Here is a tiny trained network, its code and every weight. The questions are about switching its units off for an input and a class, where a switched-off unit gives its printed mean instead of its output.

import numpy as np


def w(rows, s, z=0):
    codes = np.array(rows[::2]) - 128.0
    scale = np.full(codes.shape[1], s)
    scale[-1] = z or s
    return codes * scale


def f(y):
    return np.maximum(y, 0)


def log_softmax(a):
    a = a - a.max(-1, keepdims=True)
    return a - np.log(np.exp(a).sum(-1, keepdims=True))


def net(x, mask):
    res = np.array(x, float).reshape(1, 3) / 4 @ E
    y = f(res @ A[0][:, :-1].T + A[0][:, -1])
    res = res + np.where(mask, y, B[0][:, -1]) @ B[0][:, :-1]
    return log_softmax(res[-1] @ U[:, :-1].T + U[:, -1])


A, B = {}, {}
E = w([
[134,2,214,70,76,148,14],'x0',
[167,100,248,220,71,86,202],'x1',
[220,147,44,125,20,198,131],'x2',
],0.0078)
A[0] = w([
[195,154,84,100,61,179,124,67],'neuron 0',
[118,150,70,60,145,129,82,145],'neuron 1',
[163,130,177,193,104,113,177,127],'neuron 2',
[159,149,153,175,137,126,168,104],'neuron 3',
[106,178,91,164,135,114,148,142],'neuron 4',
[223,143,103,137,92,181,113,68],'neuron 5',
[182,133,90,120,66,146,129,72],'neuron 6',
[153,81,148,42,70,101,57,72],'neuron 7',
[118,66,147,84,119,143,72,81],'neuron 8',
[104,173,72,37,210,174,92,7],'neuron 9',
[61,103,157,120,246,67,116,177],'neuron 10',
[85,186,49,166,168,129,197,85],'neuron 11',
[138,149,65,76,170,111,63,40],'neuron 12',
[129,91,159,151,111,137,102,4],'neuron 13',
],0.011,0.0021)
B[0] = w([
[89,91,77,157,170,105,139,240],'neuron 0',
[170,130,87,175,56,77,93,234],'neuron 1',
[191,131,145,173,83,118,48,205],'neuron 2',
[187,113,115,140,119,168,74,179],'neuron 3',
[197,193,104,40,137,118,150,200],'neuron 4',
[96,39,81,141,187,111,146,219],'neuron 5',
[2,65,74,180,222,86,147,207],'neuron 6',
[191,174,88,62,130,187,149,253],'neuron 7',
[178,182,99,52,188,182,144,232],'neuron 8',
[151,122,167,196,57,153,39,253],'neuron 9',
[89,52,26,177,188,95,111,249],'neuron 10',
[193,178,102,66,150,151,151,254],'neuron 11',
[172,91,155,198,75,132,83,220],'neuron 12',
[191,169,127,143,139,206,73,168],'neuron 13',
],0.0075,0.0094)
U = w([
[48,52,69,151,254,125,143,103],'0',
[196,220,109,8,179,217,145,87],'1',
[160,116,161,200,3,149,84,125],'2',
[100,112,122,59,106,97,135,254],'3',
[25,198,205,90,87,160,191,64],'4',
],0.0075,0.0046)

Each question gives the input, the list of numbers given to net, and the class t.
The units are the neurons (one row each of A and B). Each row of codes is followed by its name. A weight is (code - 128) times the scale printed after its matrix; where a second scale follows, it is the last column's (A, B and U).
mask holds one flag per neuron, in row order. A switched-off neuron (its flag False) gives its mean, the last column of its row in B, instead of its output. The means were averaged over made-up inputs and are rounded, as every weight is.
A unit's drop is (log p(t) with every unit on - log p(t) with that unit switched off) / (log p(t) with every unit on - log p(t) with every unit switched off).
The circuit of an input: a set's keep is (log p(t) with only the set's units on - log p(t) with every unit switched off) / (log p(t) with every unit on - log p(t) with every unit switched off). Starting from the 12 units with the biggest drops (on a tie, the unit counted first), units are removed one at a time, each time the one whose removal leaves the highest keep (on an exact tie, the one counted first), for as long as the keep stays at least 0.8.
units of the circuit, in order: the units of the circuit, biggest drop first
top k neurons: the k neurons with the biggest drops, biggest first
drop when u is switched off: that unit's drop, to one decimal
input [7,3,7], class 0: units of the circuit, in order => (neuron 6; neuron 5)
input [7,6,-4], class 1: units of the circuit, in order => (neuron 8; neuron 7)
input [6,2,5], class 1: units of the circuit, in order => (neuron 7)
input [-4,-6,7], class 0: top 3 neurons => (neuron 6; neuron 0; neuron 5)
input [5,-7,3], class 2: top 2 neurons => (neuron 9; neuron 12)
input [-8,8,8], class 0: top 2 neurons => (neuron 6; neuron 5)
input [-7,-5,8], class 0: top 3 neurons => (neuron 6; neuron 0; neuron 5)
input [-3,-5,-4], class 2: units of the circuit, in order => (neuron 9; neuron 12)
input [-7,5,-4], class 1: top 2 neurons => (neuron 11; neuron 4)
input [0,-8,8], class 0: top 2 neurons => (neuron 6; neuron 0)
input [-4,6,-4], class 2: top 3 neurons => (neuron 2; neuron 8; neuron 6)
input [6,3,4], class 1: top 2 neurons => (neuron 7; neuron 10)
input [-7,6,-6], class 1: top 3 neurons => (neuron 11; neuron 4; neuron 6)
input [4,-6,6], class 0: top 4 neurons => (neuron 6; neuron 0; neuron 5; neuron 2)
input [4,-8,7], class 2: top neuron => (neuron 9)
input [-3,5,-4], class 2: top 3 neurons => (neuron 2; neuron 6; neuron 5)
input [5,6,7], class 0: top 2 neurons => (neuron 6; neuron 5)
input [-2,-8,-5], class 2: drop when neuron 9 is switched off => 0.4
input [-1,-6,1], class 2: drop when neuron 1 is switched off => 0.0
input [-2,6,8], class 0: drop when neuron 5 is switched off => 0.1
input [4,-7,5], class 2: units of the circuit, in order => (neuron 9)
